In the rows, zero is written as 100.
Known rows, with every way that one mark hangs from another
{X {F D} Q S}: 109	112	63	62	103	117	54	90	77	92	74	105	139	78	119	104	140	96	117	108	109
{U D {L X} {Q F}}: 59	83	76	96	91	99	95	87	77	111	86	152	78	106	115	125	127	101	152	107	85
{D {F X} {T {U L}}}: 101	98	43	67	111	118	99	98	110	87	99	122	97	104	85	119	137	106	130	105	132
{D {F {X L}} {T U}}: 106	108	47	52	95	119	119	104	117	88	62	119	78	105	96	120	111	107	145	120	129
{U {D F T} L Q}: 63	84	47	73	92	95	128	86	103	82	86	141	58	110	114	115	111	88	132	91	103
{X L}: 102	110	75	71	81	103	111	96	86	110	66	120	101	110	123	100	99	96	134	110	105
{X L {Q {F D}} S}: 85	107	47	66	86	123	45	81	81	108	68	140	132	97	111	119	151	99	135	104	97
{L {X {Q F} S}}: 85	94	66	87	106	123	52	78	81	123	84	114	134	80	102	119	154	104	117	120	109
{Q {F {X L S}}}: 82	103	59	75	86	128	54	82	91	120	48	137	114	97	91	110	138	103	149	115	103
{X L {Q F} S}: 85	103	49	72	88	122	50	73	80	126	60	133	133	88	117	115	143	103	134	116	99
{F D {X L Q S}}: 103	101	63	50	93	126	50	98	79	96	61	136	135	98	103	108	141	89	135	97	106
{T U}: 104	113	83	86	107	107	118	92	82	99	83	105	104	99	105	111	101	108	128	132	126
{D F T}: 87	107	53	76	98	108	131	88	119	85	88	101	79	106	99	104	109	95	105	102	124
{L {X {F D} Q S}}: 121	104	73	60	104	118	52	104	76	97	77	99	140	73	121	109	146	96	122	111	111
{T {U D L Q}}: 78	90	79	84	103	96	113	89	66	96	79	146	86	105	120	121	104	102	156	120	106
{L X}: 103	101	95	85	100	105	112	102	87	108	89	101	104	99	109	102	108	96	118	114	113
{D {T {U {L X}}}}: 113	90	62	74	107	113	107	109	82	106	113	108	110	98	111	114	131	106	134	117	125
{X F}: 108	119	79	78	95	101	103	93	90	101	73	98	103	92	121	96	105	103	123	119	110
{U D L}: 76	94	73	85	99	95	100	88	76	101	91	134	108	108	112	108	120	94	120	109	102
{L {X F}}: 119	109	87	74	97	103	101	107	90	107	76	91	106	86	123	102	110	103	127	122	110
{Q F}: 72	114	71	100	95	109	98	77	94	109	86	118	99	108	98	111	120	108	120	117	106
{L {X F Q S}}: 122	99	72	65	107	117	59	95	79	115	71	93	140	64	128	105	139	99	118	122	111
{D {F {X S}}}: 92	100	70	75	110	122	76	84	108	94	59	113	109	91	80	106	130	90	117	105	124
{T {U {L X}}}: 119	94	83	81	108	109	93	108	73	113	104	115	123	97	112	116	130	106	137	118	121
{F {X Q}}: 92	106	79	74	107	111	90	90	88	101	88	118	118	99	96	104	122	98	111	107	114

Rows
102	100	41	71	107	112	111	94	103	91	105	117	98	104	104	117	129	104	124	107	131 => {D F {T {U L}}}
82	107	59	69	83	129	48	91	89	101	55	144	114	105	85	113	145	99	152	102	102 => {Q {F D {X L S}}}
59	95	64	96	100	101	97	78	71	102	80	157	80	107	110	135	120	113	163	126	99 => {T {U D L {Q F}}}
100	112	78	59	83	113	95	110	91	88	66	136	100	119	98	104	112	92	143	96	104 => {F D {X L}}
77	117	56	78	103	127	98	95	103	77	95	125	85	111	69	126	133	117	140	118	125 => {Q {F {D {T U}} X}}
122	108	54	49	89	115	55	89	76	119	48	112	139	75	140	103	130	99	136	121	103 => {X F L Q S}
108	114	71	71	98	116	68	93	83	89	67	103	122	84	110	98	128	95	128	109	110 => {X {F D} S}
74	104	69	91	104	127	57	73	93	111	68	124	116	93	77	109	143	104	131	115	113 => {Q {F {X S}}}
116	104	62	62	96	121	79	108	92	88	79	89	109	79	110	99	135	96	128	107	116 => {L {X {F {D T}} S}}
90	100	54	59	107	129	68	92	91	83	90	116	122	97	83	102	146	88	111	94	120 => {F {D T} {X Q S}}
106	99	61	60	90	114	66	84	75	119	60	122	137	88	126	104	127	91	126	111	107 => {X L Q S}
74	100	90	88	103	97	136	86	74	87	61	131	67	102	114	122	81	103	151	135	113 => {T {U D Q}}
68	115	54	80	93	122	95	93	109	79	97	126	84	118	71	111	135	105	126	97	110 => {Q {F {D T} X}}
83	107	72	85	99	115	78	95	88	99	103	123	115	103	102	124	145	106	117	105	102 => {L {X {Q {F D}}}}
88	85	83	83	100	97	98	101	75	107	94	127	109	101	115	112	126	93	124	113	103 => {U D {L X}}
70	107	57	91	97	113	126	80	95	96	85	126	61	106	102	122	104	115	153	123	113 => {D {T {U {Q F}}}}
87	97	73	85	107	100	101	91	69	99	89	131	110	101	112	121	118	106	134	129	115 => {T {U D L}}
74	104	57	89	106	121	54	65	83	118	80	121	134	85	100	113	147	104	113	116	107 => {X {Q F} S}
107	81	75	81	104	116	59	96	72	122	94	114	140	87	112	101	147	89	125	98	112 => {U {L {X S}}}
109	121	69	64	98	105	86	97	84	84	87	109	120	92	123	105	124	101	115	106	104 => {X {F D} Q}
